Here is a tiny trained network, its code and every weight. The questions are about switching its units off for an input and a class, where a switched-off unit gives its printed mean instead of its output.

import numpy as np


def w(rows, s, z=0):
    codes = np.array(rows[::2]) - 128.0
    scale = np.full(codes.shape[1], s)
    scale[-1] = z or s
    return codes * scale


def norm(h):
    return h / np.sqrt((h * h).mean(-1, keepdims=True) + 1e-5)


def f(y):
    return y / 2 * (1 + np.tanh(0.7978845608 * (y + 0.044715 * y**3)))


def log_softmax(a):
    a = a - a.max(-1, keepdims=True)
    return a - np.log(np.exp(a).sum(-1, keepdims=True))


def net(x, mask):
    res = np.array(x, float).reshape(1, 6) / 4 @ E
    u = 0
    for l in range(2):
        y = f(norm(res) @ A[l][:, :-1].T + A[l][:, -1])
        res = res + np.where(mask[u : u + 9], y, B[l][:, -1]) @ B[l][:, :-1]
        u += 9
    return log_softmax(norm(res)[-1] @ U[:, :-1].T + U[:, -1])


A, B = {}, {}
E = w([
[122,153,99,46,208,128,144],'x0',
[136,147,56,93,26,200,235],'x1',
[116,126,128,126,124,141,126],'x2',
[99,82,178,160,169,75,248],'x3',
[22,98,138,104,109,182,94],'x4',
[138,88,25,192,217,194,149],'x5',
],0.0018)
A[0] = w([
[142,102,162,212,68,154,94,172],'L0N0',
[253,159,132,155,155,72,192,131],'L0N1',
[93,131,251,99,90,112,92,24],'L0N2',
[68,126,149,133,132,209,142,167],'L0N3',
[100,85,139,191,99,66,190,226],'L0N4',
[93,131,74,77,59,172,202,162],'L0N5',
[107,76,67,175,184,159,113,118],'L0N6',
[115,128,60,125,157,153,156,254],'L0N7',
[206,195,138,145,150,154,162,179],'L0N8',
],0.005,0.00082)
B[0] = w([
[55,125,107,75,248,108,88,198],'L0N0',
[49,157,159,117,122,190,93,252],'L0N1',
[176,139,162,178,85,123,171,251],'L0N2',
[120,193,211,170,253,151,70,167],'L0N3',
[128,186,52,59,192,205,117,237],'L0N4',
[140,129,128,172,141,42,123,242],'L0N5',
[213,159,223,188,43,116,157,213],'L0N6',
[148,163,165,163,124,99,81,199],'L0N7',
[102,196,132,147,123,131,46,174],'L0N8',
],0.0036,0.002)
A[1] = w([
[190,125,168,161,172,62,96,162],'L1N0',
[172,95,176,149,90,165,145,131],'L1N1',
[97,108,173,75,153,97,168,202],'L1N2',
[66,93,170,121,152,170,165,239],'L1N3',
[102,203,61,147,108,56,33,221],'L1N4',
[191,80,114,119,80,152,22,28],'L1N5',
[110,137,151,140,199,150,222,156],'L1N6',
[135,183,2,139,66,126,187,232],'L1N7',
[94,176,197,49,57,71,132,255],'L1N8',
],0.0042,0.00087)
B[1] = w([
[91,136,139,122,100,57,185,233],'L1N0',
[254,230,120,142,50,231,189,123],'L1N1',
[87,69,136,140,109,185,73,177],'L1N2',
[108,207,90,103,144,88,50,179],'L1N3',
[69,108,160,82,193,146,119,253],'L1N4',
[58,123,101,38,30,197,212,157],'L1N5',
[142,114,104,35,6,172,29,217],'L1N6',
[65,47,215,149,141,79,84,181],'L1N7',
[186,137,79,225,216,174,108,248],'L1N8',
],0.0033,0.0023)
U = w([
[101,154,152,143,158,158,85,165],'0',
[116,148,157,131,155,137,120,184],'1',
[251,151,152,194,110,151,149,160],'2',
[86,109,88,38,116,172,99,130],'3',
[104,95,106,106,191,97,102,128],'4',
[90,16,153,170,137,3,136,119],'5',
[183,76,85,64,104,148,252,27],'6',
[184,45,44,65,84,90,238,4],'7',
],0.0059,0.0036)

Each question gives the input, the list of numbers given to net, and the class t.
The units are the neurons (one row each of A and B). Each row of codes is followed by its name. A weight is (code - 128) times the scale printed after its matrix; where a second scale follows, it is the last column's (A, B and U).
mask holds one flag per neuron, layer by layer. A switched-off neuron (its flag False) gives its mean, the last column of its row in B, instead of its output. The means were averaged over made-up inputs and are rounded, as every weight is.
A unit's drop is (log p(t) with every unit on - log p(t) with that unit switched off) / (log p(t) with every unit on - log p(t) with every unit switched off).
The circuit of an input: a set's keep is (log p(t) with only the set's units on - log p(t) with every unit switched off) / (log p(t) with every unit on - log p(t) with every unit switched off). Starting from the 12 units with the biggest drops (on a tie, the unit counted first), units are removed one at a time, each time the one whose removal leaves the highest keep (on an exact tie, the one counted first), for as long as the keep stays at least 0.8.
units of the circuit, in order: the units of the circuit, biggest drop first
top k neurons: the k neurons with the biggest drops, biggest first
k most important neurons of layer l: the k neurons of layer l with the biggest drops, biggest first
input [-7,3,5,6,-2,3], class 4: top 2 neurons => L0N4, L0N0
input [-6,1,0,2,-6,0], class 0: units of the circuit, in order => L0N1
input [-2,8,-2,-3,-3,4], class 5: units of the circuit, in order => L1N7, L0N5
input [-7,0,6,7,3,-6], class 3: units of the circuit, in order => L0N4, L0N6, L0N7
input [-1,6,5,-4,-4,-5], class 5: units of the circuit, in order => L1N7, L0N5, L0N6, L1N6
input [3,-4,-3,3,3,4], class 2: top 3 neurons => L0N6, L0N0, L1N1
input [-1,5,0,8,-6,-4], class 3: top 3 neurons => L0N4, L0N1, L0N6
input [5,8,-7,6,-5,4], class 5: top 2 neurons => L1N7, L0N5
input [-5,-1,3,8,-1,-8], class 2: units of the circuit, in order => L0N2, L1N8, L1N1
input [3,-6,5,-2,2,-6], class 2: top 3 neurons => L0N2, L1N8, L0N0
input [4,4,5,4,-6,1], class 0: units of the circuit, in order => L0N1, L0N8
input [4,7,-3,-1,2,3], class 5: units of the circuit, in order => L0N5, L1N7
input [-8,8,-1,2,7,-3], class 4: top 2 neurons => L0N0, L0N6
input [3,2,3,4,-7,2], class 0: units of the circuit, in order => L0N1
input [-2,7,-1,-5,4,1], class 5: top 3 neurons => L0N5, L1N7, L0N1
input [6,-3,1,1,3,8], class 2: top 2 neurons => L0N6, L0N0
input [3,7,4,1,2,-8], class 2: top 2 neurons => L1N8, L0N0
input [5,8,-3,1,2,6], class 5: 2 most important neurons of layer 0 => L0N5, L0N2
input [0,-2,-4,-5,3,-6], class 2: top 3 neurons => L0N2, L1N8, L0N4
input [-4,-5,-2,-5,-2,7], class 2: 2 most important neurons of layer 1 => L1N7, L1N1
